Below are the code and all the weights of a small trained network. Each question names an input and a target symbol and asks about switching units off, where a switched-off unit gives its printed mean instead of its output.

import numpy as np


def w(rows, s, z=0):
    codes = np.array(rows[::2]) - 128.0
    scale = np.full(codes.shape[1], s)
    scale[-1] = z or s
    return codes * scale


def f(y):
    return y / 2 * (1 + np.tanh(0.7978845608 * (y + 0.044715 * y**3)))


def softmax(a):
    e = np.exp(a - a.max(-1, keepdims=True))
    return e / e.sum(-1, keepdims=True)


def log_softmax(a):
    a = a - a.max(-1, keepdims=True)
    return a - np.log(np.exp(a).sum(-1, keepdims=True))


def net(x, mask):
    ids = ['ΠΦδεζημξστω'.index(c) for c in x.split()]
    T = len(ids)
    res = E[ids] + P[:T]
    r = res
    for j in range(2):
        rows = slice(3 * j, 3 * j + 3)
        q, k, v = (r @ M[0][rows].T for M in (Q, K, V))
        z = softmax(np.where(np.tri(T) > 0, q @ k.T / 3**0.5, -1e9)) @ v
        o = O[0][rows]
        res = res + np.where(mask[j], z, o[:, -1]) @ o[:, :-1]
    y = f(res @ A[0][:, :-1].T + A[0][:, -1])
    res = res + np.where(mask[2:14], y, B[0][:, -1]) @ B[0][:, :-1]
    return log_softmax(res[-1] @ U[:, :-1].T + U[:, -1])


Q, K, V, O, A, B = {}, {}, {}, {}, {}, {}
E = w([
[157,155,130],'Π',
[152,124,177],'Φ',
[45,85,76],'δ',
[93,1,83],'ε',
[165,140,149],'ζ',
[90,212,184],'η',
[133,127,202],'μ',
[46,144,150],'ξ',
[150,172,104],'σ',
[160,157,125],'τ',
[154,158,124],'ω',
],0.01)
P = w([
[1,172,142],'0',
[134,149,137],'1',
[120,152,135],'2',
[181,126,108],'3',
[159,132,104],'4',
[186,124,83],'5',
],0.0051)
Q[0] = w([
[209,109,132],'H0',
[206,46,113],'H0',
[161,28,3],'H0',
[19,132,177],'H1',
[149,136,128],'H1',
[130,21,55],'H1',
],0.022)
K[0] = w([
[127,77,53],'H0',
[169,97,28],'H0',
[253,84,96],'H0',
[28,108,67],'H1',
[141,139,148],'H1',
[229,53,93],'H1',
],0.025)
V[0] = w([
[131,158,118],'H0',
[131,160,117],'H0',
[139,86,221],'H0',
[138,171,106],'H1',
[132,199,8],'H1',
[169,114,94],'H1',
],0.015)
O[0] = w([
[120,97,137,155],'H0',
[120,88,140,157],'H0',
[75,161,50,143],'H0',
[158,105,189,150],'H1',
[114,56,250,99],'H1',
[64,136,155,1],'H1',
],0.014,0.0035)
A[0] = w([
[146,98,150,107],'N0',
[116,118,125,254],'N1',
[76,102,142,213],'N2',
[105,123,181,91],'N3',
[137,102,68,215],'N4',
[134,241,192,74],'N5',
[76,3,44,59],'N6',
[210,52,86,26],'N7',
[146,103,94,128],'N8',
[165,87,28,13],'N9',
[133,156,123,35],'N10',
[189,82,146,108],'N11',
],0.014,0.004)
B[0] = w([
[134,127,64,142],'N0',
[54,164,119,217],'N1',
[103,158,60,157],'N2',
[180,168,85,133],'N3',
[40,115,186,255],'N4',
[242,179,181,205],'N5',
[255,143,44,188],'N6',
[185,2,124,150],'N7',
[119,102,164,152],'N8',
[220,66,197,203],'N9',
[192,115,159,106],'N10',
[118,104,34,201],'N11',
],0.025,0.0032)
U = w([
[117,136,116,121],'Π',
[90,122,194,135],'Φ',
[255,111,126,2],'δ',
[212,223,169,178],'ε',
[3,162,134,254],'ζ',
[138,53,121,183],'η',
[173,89,207,18],'μ',
[148,112,133,86],'ξ',
[143,153,57,84],'σ',
[130,139,109,134],'τ',
[129,140,103,165],'ω',
],0.006,0.0042)

Each question gives the input, a string of symbols that net reads in full, and the target symbol t.
The units are the heads (3 rows each of Q, K, V and O) and the neurons (one row each of A and B). Each row of codes is followed by its name. A weight is (code - 128) times the scale printed after its matrix; where a second scale follows, it is the last column's (O, A, B and U).
mask holds one flag per unit, heads first, then neurons. A switched-off unit (its flag False) gives its mean, the last column of its rows in O or B, instead of its output. The means were averaged over made-up inputs and are rounded, as every weight is.
A unit's drop is (log p(t) with every unit on - log p(t) with that unit switched off) / (log p(t) with every unit on - log p(t) with every unit switched off).
The circuit of an input: a set's keep is (log p(t) with only the set's units on - log p(t) with every unit switched off) / (log p(t) with every unit on - log p(t) with every unit switched off). Starting from the 12 units with the biggest drops (on a tie, the unit counted first), units are removed one at a time, each time the one whose removal leaves the highest keep (on an exact tie, the one counted first), for as long as the keep stays at least 0.8.
units of the circuit, in order: the units of the circuit, biggest drop first
most important unit: the unit with the biggest drop
top k neurons: the k neurons with the biggest drops, biggest first
heads that matter: for each layer, one digit per head in row order, 1 if its drop is at least 0.15 and else 0, layers parted by /
input η ω τ, target η: most important unit -> H1
input η η ξ, target ζ: units of the circuit, in order -> [N9, N6]
input ε Π ζ, target ε: top 2 neurons -> [N5, N4]
input ζ η δ Π, target η: heads that matter -> 10
input ξ τ η η η τ, target η: heads that matter -> 10
input ε τ τ, target ε: units of the circuit, in order -> [H0, N5, H1, N7]
input ε Φ τ η, target ε: heads that matter -> 00
input η η σ, target η: heads that matter -> 11
input ζ ξ τ ω μ, target ζ: top 3 neurons -> [N6, N9, N5]
input Φ ζ Φ δ, target σ: units of the circuit, in order -> [N6, H1, N2, N5]
input Π Φ η ω ω δ, target σ: top 3 neurons -> [N6, N2, N9]
input η μ σ, target η: top 3 neurons -> [N7, N5, N9]
input τ δ η η ω, target η: heads that matter -> 10
input η ε Π, target η: most important unit -> H1
input η ζ ζ ω, target ζ: units of the circuit, in order -> [H1, N6, N9]
input ξ μ η Φ, target μ: top 2 neurons -> [N9, N7]
input μ σ μ, target μ: heads that matter -> 01
input σ σ Π, target σ: heads that matter -> 11
input ε μ σ ξ, target ζ: heads that matter -> 00
input Π ζ ζ Φ, target ζ: units of the circuit, in order -> [N6, N9, N5]
input ζ ω σ ζ μ, target ζ: heads that matter -> 00
